Below is a small trained network, with its code and all its weights. Each question gives an input and a class and asks what happens when units are switched off, that is, made to give their printed mean instead of their output.

import numpy as np


def w(rows, s, z=0):
    codes = np.array(rows[::2]) - 128.0
    scale = np.full(codes.shape[1], s)
    scale[-1] = z or s
    return codes * scale


def f(y):
    return y / 2 * (1 + np.tanh(0.7978845608 * (y + 0.044715 * y**3)))


def log_softmax(a):
    a = a - a.max(-1, keepdims=True)
    return a - np.log(np.exp(a).sum(-1, keepdims=True))


def net(x, mask):
    res = np.array(x, float).reshape(1, 4) / 4 @ E
    y = f(res @ A[0][:, :-1].T + A[0][:, -1])
    res = res + np.where(mask, y, B[0][:, -1]) @ B[0][:, :-1]
    return log_softmax(res[-1] @ U[:, :-1].T + U[:, -1])


A, B = {}, {}
E = w([
[133,96,254,109,126,70,170,195],'x0',
[184,53,73,125,26,36,137,91],'x1',
[90,161,204,48,32,172,97,62],'x2',
[177,247,136,155,129,34,116,103],'x3',
],0.0069)
A[0] = w([
[158,85,97,141,213,85,114,183,87],'n1',
[141,98,89,142,203,84,147,172,58],'n2',
[107,59,113,112,146,162,129,140,54],'n3',
[120,72,141,129,142,165,142,109,43],'n4',
[124,114,172,127,104,98,135,173,85],'n5',
[118,147,167,114,38,159,127,93,41],'n6',
[111,45,124,114,125,190,107,155,63],'n7',
[107,94,114,118,95,175,134,181,73],'n8',
[154,83,125,130,93,98,107,112,86],'n9',
[125,92,111,142,63,92,145,109,76],'n10',
[138,194,133,144,127,109,113,118,46],'n11',
[116,124,177,117,138,90,144,155,57],'n12',
[129,173,144,119,192,192,130,133,72],'n13',
[132,205,125,135,112,83,116,129,69],'n14',
[107,161,150,146,145,169,134,147,41],'n15',
[100,157,160,120,52,162,127,113,70],'n16',
[127,141,137,76,111,131,114,121,38],'n17',
[123,43,95,118,41,45,129,120,116],'n18',
[102,169,209,128,232,193,129,149,103],'n19',
[135,208,140,113,155,26,133,99,89],'n20',
[123,93,97,124,79,79,133,128,52],'n21',
[137,221,128,128,112,70,131,148,97],'n22',
[110,19,159,148,126,187,152,110,87],'n23',
[127,143,145,150,137,118,129,102,55],'n24',
[130,40,125,91,142,172,118,148,137],'n25',
[126,145,93,160,97,172,121,122,38],'n26',
[153,109,114,147,82,109,115,135,54],'n27',
[108,143,127,138,120,101,122,128,163],'n28',
[137,101,138,126,124,128,131,110,253],'n29',
[113,130,163,119,104,130,131,85,54],'n30',
[103,126,182,116,80,143,93,93,131],'n31',
[126,140,72,133,129,149,105,110,40],'n32',
[144,80,101,115,75,80,154,99,63],'n33',
[116,110,87,152,183,91,156,152,64],'n34',
[130,184,171,85,34,194,152,106,94],'n35',
[135,101,114,138,100,99,139,111,46],'n36',
[102,173,160,134,167,183,137,149,66],'n37',
[159,98,105,118,119,106,110,142,93],'n38',
[124,165,48,129,101,175,136,112,94],'n39',
[139,143,161,99,88,158,115,106,63],'n40',
[129,83,221,117,127,74,146,170,87],'n41',
[134,115,124,115,131,136,119,140,54],'n42',
[124,153,144,112,180,163,133,136,47],'n43',
[130,115,120,125,132,112,119,133,30],'n44',
[148,117,141,103,140,136,124,107,149],'n45',
[132,66,246,132,150,79,129,165,35],'n46',
[121,155,25,116,124,172,113,76,38],'n47',
[127,79,79,127,206,79,143,145,104],'n48',
],0.012,0.0061)
B[0] = w([
[69,82,194,218,147,107,105,122,191],'n1',
[87,78,213,198,158,122,102,118,178],'n2',
[173,155,206,128,106,127,155,86,158],'n3',
[175,132,203,110,132,120,149,84,139],'n4',
[122,98,101,91,141,155,131,74,152],'n5',
[93,93,203,183,188,105,102,113,179],'n6',
[189,173,200,126,90,120,195,86,180],'n7',
[166,158,163,136,123,114,161,96,152],'n8',
[153,121,137,91,135,108,96,164,155],'n9',
[134,140,151,66,143,102,90,168,166],'n10',
[183,121,203,86,105,127,183,127,152],'n11',
[133,87,145,68,163,141,167,71,149],'n12',
[171,119,137,62,152,87,73,170,191],'n13',
[183,162,185,126,107,114,186,104,170],'n14',
[157,107,164,56,167,101,122,154,148],'n15',
[80,90,202,168,144,125,110,128,173],'n16',
[139,84,195,131,189,100,138,116,130],'n17',
[163,175,103,63,142,97,36,216,225],'n18',
[158,174,73,68,136,90,23,224,254],'n19',
[195,202,179,139,52,126,201,102,208],'n20',
[156,123,154,64,166,107,104,171,155],'n21',
[174,179,171,129,46,110,180,97,193],'n22',
[186,187,189,135,57,104,201,107,190],'n23',
[163,105,170,102,153,97,153,106,120],'n24',
[171,193,132,150,48,97,190,118,193],'n25',
[140,80,170,65,178,127,164,77,136],'n26',
[172,125,172,80,162,154,118,169,137],'n27',
[127,168,105,151,116,140,120,130,148],'n28',
[104,209,30,191,107,137,83,136,191],'n29',
[125,78,180,142,161,108,129,114,140],'n30',
[76,94,158,200,117,118,105,152,191],'n31',
[119,84,169,69,180,164,143,81,147],'n32',
[167,121,135,64,159,85,95,186,175],'n33',
[89,69,194,167,160,84,129,127,163],'n34',
[84,96,151,252,177,110,105,134,216],'n35',
[151,112,177,67,152,124,111,151,135],'n36',
[160,125,138,59,156,84,94,186,185],'n37',
[129,122,127,108,152,96,98,133,138],'n38',
[118,95,78,70,168,201,152,62,184],'n39',
[116,68,191,154,143,112,124,128,155],'n40',
[102,88,54,86,196,236,162,45,195],'n41',
[143,113,169,107,140,120,146,118,115],'n42',
[152,110,173,66,145,116,96,156,153],'n43',
[148,95,168,100,151,112,132,117,113],'n44',
[121,130,116,145,126,120,129,136,139],'n45',
[111,47,94,52,180,223,176,36,191],'n46',
[117,48,84,45,198,243,178,44,198],'n47',
[77,116,170,219,160,133,80,131,183],'n48',
],0.024,0.0094)
U = w([
[190,156,138,69,166,94,78,196,137],'0',
[107,95,203,220,167,103,118,117,161],'1',
[220,207,189,139,83,111,209,82,81],'2',
[142,92,100,72,181,197,169,56,176],'3',
[86,191,3,201,57,120,136,180,252],'4',
[111,77,115,91,109,82,196,156,51],'5',
],0.0079,0.0032)

Each question gives the input, the list of numbers given to net, and the class t.
The units are the neurons (one row each of A and B). Each row of codes is followed by its name. A weight is (code - 128) times the scale printed after its matrix; where a second scale follows, it is the last column's (A, B and U).
mask holds one flag per neuron, in row order. A switched-off neuron (its flag False) gives its mean, the last column of its row in B, instead of its output. The means were averaged over made-up inputs and are rounded, as every weight is.
A unit's drop is (log p(t) with every unit on - log p(t) with that unit switched off) / (log p(t) with every unit on - log p(t) with every unit switched off).
The circuit of an input: a set's keep is (log p(t) with only the set's units on - log p(t) with every unit switched off) / (log p(t) with every unit on - log p(t) with every unit switched off). Starting from the 12 units with the biggest drops (on a tie, the unit counted first), units are removed one at a time, each time the one whose removal leaves the highest keep (on an exact tie, the one counted first), for as long as the keep stays at least 0.8.
units of the circuit, in order: the units of the circuit, biggest drop first
top k neurons: the k neurons with the biggest drops, biggest first
drop of u: that unit's drop, to one decimal
input [7,3,1,7], class 2: top 4 neurons -> (n20, n22, n47, n14)
input [6,-2,-7,6], class 1: units of the circuit, in order -> (n1)
input [-8,-7,-6,-7], class 3: top 3 neurons -> (n47, n39, n18)
input [3,-4,-2,-5], class 2: top 3 neurons -> (n23, n18, n25)
input [6,-1,4,-6], class 2: top 4 neurons -> (n23, n25, n7, n47)
input [7,-2,-7,6], class 1: top 2 neurons -> (n1, n2)
input [-8,-3,-4,-8], class 2: top 2 neurons -> (n25, n7)
input [3,6,8,-7], class 1: top 2 neurons -> (n35, n6)
input [1,-7,0,8], class 2: top 4 neurons -> (n20, n22, n14, n18)
input [5,-7,8,-8], class 1: top 3 neurons -> (n35, n31, n16)
input [6,2,-2,-5], class 3: top 4 neurons -> (n46, n41, n20, n22)
input [8,6,-3,-2], class 3: top 2 neurons -> (n41, n46)
input [5,-3,-7,6], class 1: top 2 neurons -> (n1, n2)
input [-5,3,4,4], class 3: units of the circuit, in order -> (n47)
input [7,-3,7,7], class 1: top 2 neurons -> (n35, n31)
input [-8,7,-5,-7], class 3: top 4 neurons -> (n47, n39, n19, n32)
input [7,5,-2,-5], class 3: drop of n41 -> 0.9
input [-3,-3,0,-1], class 4: drop of n46 -> 0.1
input [5,-3,4,2], class 3: drop of n41 -> 0.3
input [3,-4,7,7], class 1: units of the circuit, in order -> (n35)
input [6,4,-7,0], class 1: drop of n1 -> 0.7
